Below is a small trained network, with its code and all its weights. Each question gives an input and a target symbol and asks what happens when units are switched off, that is, made to give their printed mean instead of their output.

import numpy as np


def w(rows, s, z=0):
    codes = np.array(rows[::2]) - 128.0
    scale = np.full(codes.shape[1], s)
    scale[-1] = z or s
    return codes * scale


def f(y):
    return y / 2 * (1 + np.tanh(0.7978845608 * (y + 0.044715 * y**3)))


def softmax(a):
    e = np.exp(a - a.max(-1, keepdims=True))
    return e / e.sum(-1, keepdims=True)


def log_softmax(a):
    a = a - a.max(-1, keepdims=True)
    return a - np.log(np.exp(a).sum(-1, keepdims=True))


def net(x, mask):
    ids = ['ΔΛΣΨΩβγζηξτ'.index(c) for c in x.split()]
    T = len(ids)
    res = E[ids] + P[:T]
    u = 0
    for l in range(3):
        q, k, v = (res @ M[l].T for M in (Q, K, V))
        z = softmax(np.where(np.tri(T) > 0, q @ k.T / 4**0.5, -1e9)) @ v
        res = res + np.where(mask[u], z, O[l][:, -1]) @ O[l][:, :-1]
        u += 1
        y = f(res @ A[l][:, :-1].T + A[l][:, -1])
        res = res + np.where(mask[u : u + 4], y, B[l][:, -1]) @ B[l][:, :-1]
        u += 4
    return log_softmax(res[-1] @ U[:, :-1].T + U[:, -1])


Q, K, V, O, A, B = {}, {}, {}, {}, {}, {}
E = w([
[118,208,97,136,211,148,93],'Δ',
[203,101,98,44,73,115,52],'Λ',
[130,152,181,121,111,248,149],'Σ',
[202,41,41,64,113,153,215],'Ψ',
[204,87,118,162,101,59,104],'Ω',
[32,72,97,112,253,70,123],'β',
[96,156,137,137,185,164,35],'γ',
[192,25,75,207,79,201,73],'ζ',
[233,104,68,142,92,128,170],'η',
[85,145,221,117,31,159,134],'ξ',
[64,79,139,121,41,50,148],'τ',
],0.0063)
P = w([
[85,183,18,162,88,122,168],'0',
[131,57,160,141,152,132,129],'1',
[130,44,147,124,146,150,113],'2',
[135,35,149,116,135,173,87],'3',
[131,24,141,110,129,186,58],'4',
[131,1,159,108,124,191,38],'5',
[130,2,149,98,113,200,37],'6',
],0.0033)
Q[0] = w([
[125,226,24,102,141,95,180],'0.h0',
[55,137,180,112,199,133,120],'0.h0',
[147,88,63,181,36,152,99],'0.h0',
[78,209,117,8,58,112,95],'0.h0',
],0.014)
K[0] = w([
[187,66,87,130,254,133,72],'0.h0',
[152,44,142,127,108,152,173],'0.h0',
[125,234,155,155,111,100,54],'0.h0',
[246,185,207,175,216,108,214],'0.h0',
],0.014)
V[0] = w([
[98,161,121,78,88,164,102],'0.h0',
[222,114,162,255,235,29,212],'0.h0',
[113,102,90,118,124,140,116],'0.h0',
[178,89,107,173,188,67,160],'0.h0',
],0.0027)
O[0] = w([
[165,99,150,103,109,148,75,134],'0.h0',
[97,173,107,190,107,67,254,3],'0.h0',
[135,109,127,115,164,143,92,204],'0.h0',
[91,151,107,152,161,108,193,137],'0.h0',
],0.0028,0.00044)
A[0] = w([
[230,113,243,177,163,37,95,3],'0.n0',
[74,231,134,104,202,53,189,39],'0.n1',
[170,251,55,159,137,144,146,45],'0.n2',
[167,162,209,98,178,115,136,19],'0.n3',
],0.012,0.0042)
B[0] = w([
[184,115,45,75,117,189,190,119],'0.n0',
[64,118,28,126,137,130,110,72],'0.n1',
[140,254,36,152,47,168,66,57],'0.n2',
[109,149,144,146,116,146,184,3],'0.n3',
],0.0085,0.0012)
Q[1] = w([
[157,188,135,131,255,158,55],'1.h0',
[17,250,183,171,178,173,171],'1.h0',
[36,105,150,131,99,19,69],'1.h0',
[219,209,8,142,62,103,126],'1.h0',
],0.029)
K[1] = w([
[176,202,130,130,205,146,55],'1.h0',
[187,64,242,135,242,127,114],'1.h0',
[90,31,149,98,89,93,54],'1.h0',
[148,146,75,168,170,2,195],'1.h0',
],0.029)
V[1] = w([
[143,163,126,2,115,62,110],'1.h0',
[125,103,58,131,164,117,119],'1.h0',
[135,102,147,166,92,52,145],'1.h0',
[115,162,158,166,158,70,58],'1.h0',
],0.021)
O[1] = w([
[141,103,122,251,146,177,153,71],'1.h0',
[170,117,183,149,100,101,140,215],'1.h0',
[83,99,98,122,75,174,171,114],'1.h0',
[68,90,112,173,92,74,116,252],'1.h0',
],0.017,0.0029)
A[1] = w([
[33,165,181,162,225,156,154,2],'1.n0',
[39,221,205,110,168,141,141,62],'1.n1',
[36,220,124,150,159,152,199,79],'1.n2',
[2,180,156,119,182,118,105,119],'1.n3',
],0.015,0.0068)
B[1] = w([
[124,120,67,5,105,137,107,130],'1.n0',
[200,106,113,175,126,131,239,150],'1.n1',
[40,126,214,75,142,138,144,144],'1.n2',
[146,174,187,175,149,153,108,254],'1.n3',
],0.012,0.0063)
Q[2] = w([
[167,70,152,158,47,44,119],'2.h0',
[214,163,42,124,60,79,107],'2.h0',
[254,182,169,131,100,151,112],'2.h0',
[110,192,128,184,238,127,127],'2.h0',
],0.021)
K[2] = w([
[129,94,32,164,89,2,112],'2.h0',
[183,211,27,75,140,65,162],'2.h0',
[196,198,88,177,117,140,86],'2.h0',
[179,81,237,124,245,172,68],'2.h0',
],0.018)
V[2] = w([
[122,119,113,137,156,130,127],'2.h0',
[157,167,72,181,126,155,74],'2.h0',
[90,2,172,78,199,92,156],'2.h0',
[105,170,101,115,177,111,108],'2.h0',
],0.0097)
O[2] = w([
[128,122,139,140,122,139,112,50],'2.h0',
[50,140,173,147,115,193,146,60],'2.h0',
[255,77,92,131,121,64,145,96],'2.h0',
[122,180,134,169,104,144,74,8],'2.h0',
],0.0062,0.0016)
A[2] = w([
[171,76,157,91,2,182,147,18],'2.n0',
[179,117,12,108,146,148,125,2],'2.n1',
[175,148,62,79,230,192,88,46],'2.n2',
[78,164,138,95,76,203,104,137],'2.n3',
],0.013,0.0041)
B[2] = w([
[105,250,116,161,99,99,162,254],'2.n0',
[143,119,189,86,76,223,19,178],'2.n1',
[109,159,25,172,199,95,145,194],'2.n2',
[153,73,175,94,147,98,195,190],'2.n3',
],0.012,0.0089)
U = w([
[139,188,138,36,127,91,90,56],'Δ',
[164,1,88,119,129,40,104,184],'Λ',
[110,85,70,106,139,175,68,178],'Σ',
[151,100,207,25,137,169,190,220],'Ψ',
[224,197,128,154,189,185,159,72],'Ω',
[148,53,122,236,126,203,158,118],'β',
[2,132,66,130,66,110,170,181],'γ',
[55,181,210,169,173,95,39,125],'ζ',
[235,157,180,170,105,99,155,2],'η',
[203,169,171,130,89,193,116,62],'ξ',
[30,101,74,80,196,80,102,135],'τ',
],0.0042,0.0051)

Each question gives the input, a string of symbols that net reads in full, and the target symbol t.
The units are the heads (4 rows each of Q, K, V and O) and the neurons (one row each of A and B). Each row of codes is followed by its name. A weight is (code - 128) times the scale printed after its matrix; where a second scale follows, it is the last column's (O, A, B and U).
mask holds one flag per unit, layer by layer, with each layer's heads first. A switched-off unit (its flag False) gives its mean, the last column of its rows in O or B, instead of its output. The means were averaged over made-up inputs and are rounded, as every weight is.
A unit's drop is (log p(t) with every unit on - log p(t) with that unit switched off) / (log p(t) with every unit on - log p(t) with every unit switched off).
The circuit of an input: a set's keep is (log p(t) with only the set's units on - log p(t) with every unit switched off) / (log p(t) with every unit on - log p(t) with every unit switched off). Starting from the 12 units with the biggest drops (on a tie, the unit counted first), units are removed one at a time, each time the one whose removal leaves the highest keep (on an exact tie, the one counted first), for as long as the keep stays at least 0.8.
circuit, biggest first: the units of the circuit, biggest drop first
top k neurons: the k neurons with the biggest drops, biggest first
top k neurons in layer l: the k neurons of layer l with the biggest drops, biggest first
input γ Λ Λ, target Λ: top neuron : 1.n3
input Δ τ Ω ξ ζ, target ζ: circuit, biggest first : 1.h0, 0.n2, 2.h0
input η Ω τ γ γ Λ Ψ, target Ψ: top 2 neurons : 0.n2, 2.n3
input γ β η γ Ω ξ, target Ψ: circuit, biggest first : 1.h0, 2.n3, 1.n3, 2.h0
input Δ τ η Σ Ω β, target Ω: circuit, biggest first : 1.h0, 1.n1, 2.n2
input τ Λ Ω Δ τ Ω, target ξ: top 2 neurons in layer 1 : 1.n2, 1.n3
input η η Λ ζ β η, target Ψ: circuit, biggest first : 2.h0, 0.n2, 2.n3, 1.h0
input η β Ω Λ, target Ψ: top 2 neurons : 0.n2, 2.n3
input ζ γ β Λ Ω Λ, target Δ: circuit, biggest first : 1.h0, 2.n0
input τ γ η, target ξ: top 2 neurons in layer 2 : 2.n1, 2.n0
input Σ ξ Σ Δ β, target Ω: circuit, biggest first : 1.h0, 1.n3, 1.n1
input ξ Ψ γ Ω, target Σ: top 2 neurons : 2.n1, 1.n2
input γ Ω β η Ψ, target Λ: top 2 neurons : 0.n2, 2.n0
input Ω Ω Ω Λ, target γ: top 2 neurons in layer 2 : 2.n0, 2.n1
input η γ ξ β γ γ, target ζ: circuit, biggest first : 1.h0, 1.n3, 0.n0
input τ γ Λ, target ξ: top 2 neurons in layer 2 : 2.n1, 2.n0
input Δ Δ Λ, target ζ: top neuron : 0.n2
input Ω Λ Ψ Δ, target ζ: top 2 neurons in layer 0 : 0.n0, 0.n2
input γ Λ η Ω β Δ, target ζ: top 2 neurons : 1.n3, 0.n0
input Σ ξ τ γ η, target τ: top neuron : 2.n2
